Below are the code and all the weights of a small trained network. Each question names an input and a class and asks about switching units off, where a switched-off unit gives its printed mean instead of its output.

import numpy as np


def w(rows, s, z=0):
    codes = np.array(rows[::2]) - 128.0
    scale = np.full(codes.shape[1], s)
    scale[-1] = z or s
    return codes * scale


def f(y):
    return np.maximum(y, 0)


def log_softmax(a):
    a = a - a.max(-1, keepdims=True)
    return a - np.log(np.exp(a).sum(-1, keepdims=True))


def net(x, mask):
    res = np.array(x, float).reshape(1, 4) / 4 @ E
    y = f(res @ A[0][:, :-1].T + A[0][:, -1])
    res = res + np.where(mask, y, B[0][:, -1]) @ B[0][:, :-1]
    return log_softmax(res[-1] @ U[:, :-1].T + U[:, -1])


A, B = {}, {}
E = w([
[59,157,120,108,181,94,109,232],'x0',
[220,102,53,191,78,2,116,187],'x1',
[129,60,59,91,89,189,138,133],'x2',
[85,4,201,157,43,132,128,164],'x3',
],0.0099)
A[0] = w([
[87,104,150,55,89,242,134,68,211],'N0',
[31,83,131,150,14,95,108,109,172],'N1',
[10,70,214,225,112,190,173,187,181],'N2',
[167,148,223,91,146,255,174,64,163],'N3',
[146,176,138,153,136,54,134,217,215],'N4',
[181,127,234,158,159,78,99,151,170],'N5',
[43,74,183,116,94,114,122,134,110],'N6',
[201,53,114,128,72,161,117,111,146],'N7',
[159,103,150,214,101,85,136,106,223],'N8',
[118,255,28,190,176,94,128,199,254],'N9',
[19,119,96,44,115,187,131,128,207],'N10',
],0.0088,0.0043)
B[0] = w([
[122,99,187,54,172,79,146,153,212],'N0',
[155,87,101,152,62,151,154,164,193],'N1',
[56,107,106,105,144,204,206,186,215],'N2',
[118,113,151,122,168,144,127,90,213],'N3',
[22,206,65,142,70,176,53,114,212],'N4',
[94,159,151,183,119,155,125,104,181],'N5',
[116,117,51,148,109,189,169,129,178],'N6',
[200,96,183,99,58,76,185,134,189],'N7',
[133,116,126,188,37,176,117,50,196],'N8',
[101,211,121,71,107,156,2,67,247],'N9',
[157,106,143,56,248,126,143,172,199],'N10',
],0.0088,0.015)
U = w([
[96,122,213,155,124,128,119,100,136],'0',
[110,120,135,199,94,146,98,167,6],'1',
[189,54,173,122,68,55,151,84,245],'2',
[123,121,106,98,156,117,188,219,50],'3',
[115,133,126,100,115,142,55,225,103],'4',
[136,133,174,95,244,101,98,153,75],'5',
[126,201,78,136,119,104,47,39,188],'6',
],0.011,0.0024)

Each question gives the input, the list of numbers given to net, and the class t.
The units are the neurons (one row each of A and B). Each row of codes is followed by its name. A weight is (code - 128) times the scale printed after its matrix; where a second scale follows, it is the last column's (A, B and U).
mask holds one flag per neuron, in row order. A switched-off neuron (its flag False) gives its mean, the last column of its row in B, instead of its output. The means were averaged over made-up inputs and are rounded, as every weight is.
A unit's drop is (log p(t) with every unit on - log p(t) with that unit switched off) / (log p(t) with every unit on - log p(t) with every unit switched off).
The circuit of an input: a set's keep is (log p(t) with only the set's units on - log p(t) with every unit switched off) / (log p(t) with every unit on - log p(t) with every unit switched off). Starting from all 11 units, units are removed one at a time, each time the one whose removal leaves the highest keep (on an exact tie, the one counted first), for as long as the keep stays at least 0.8.
circuit, biggest first: the units of the circuit, biggest drop first
k most important neurons: the k neurons with the biggest drops, biggest first
drop when u is switched off: that unit's drop, to one decimal
input [-7,0,6,-7], class 2: circuit, biggest first => (N4 N9)
input [5,5,7,-1], class 6: circuit, biggest first => (N2 N9)
input [-3,6,-8,3], class 6: circuit, biggest first => (N4)
input [-3,-6,-7,7], class 3: circuit, biggest first => (N2 N9)
input [4,-4,-4,-1], class 5: circuit, biggest first => (N8 N10)
input [-5,3,5,-4], class 2: circuit, biggest first => (N4 N7)
input [4,8,6,7], class 1: 2 most important neurons => (N4 N0)
input [-7,-3,1,-1], class 2: circuit, biggest first => (N9 N4)
input [8,8,-6,7], class 1: 2 most important neurons => (N2 N1)
input [-4,-2,4,5], class 2: 2 most important neurons => (N7 N4)
input [-8,-3,5,-3], class 2: 2 most important neurons => (N7 N9)
input [-8,-6,-3,8], class 3: drop when N9 is switched off => 0.1
input [2,7,1,0], class 6: drop when N8 is switched off => 0.0
input [8,-3,8,-5], class 5: circuit, biggest first => (N10)
input [6,3,4,6], class 3: drop when N2 is switched off => 0.3
input [2,6,-7,4], class 6: drop when N4 is switched off => 0.2
input [-3,3,-1,0], class 2: 3 most important neurons => (N9 N4 N7)
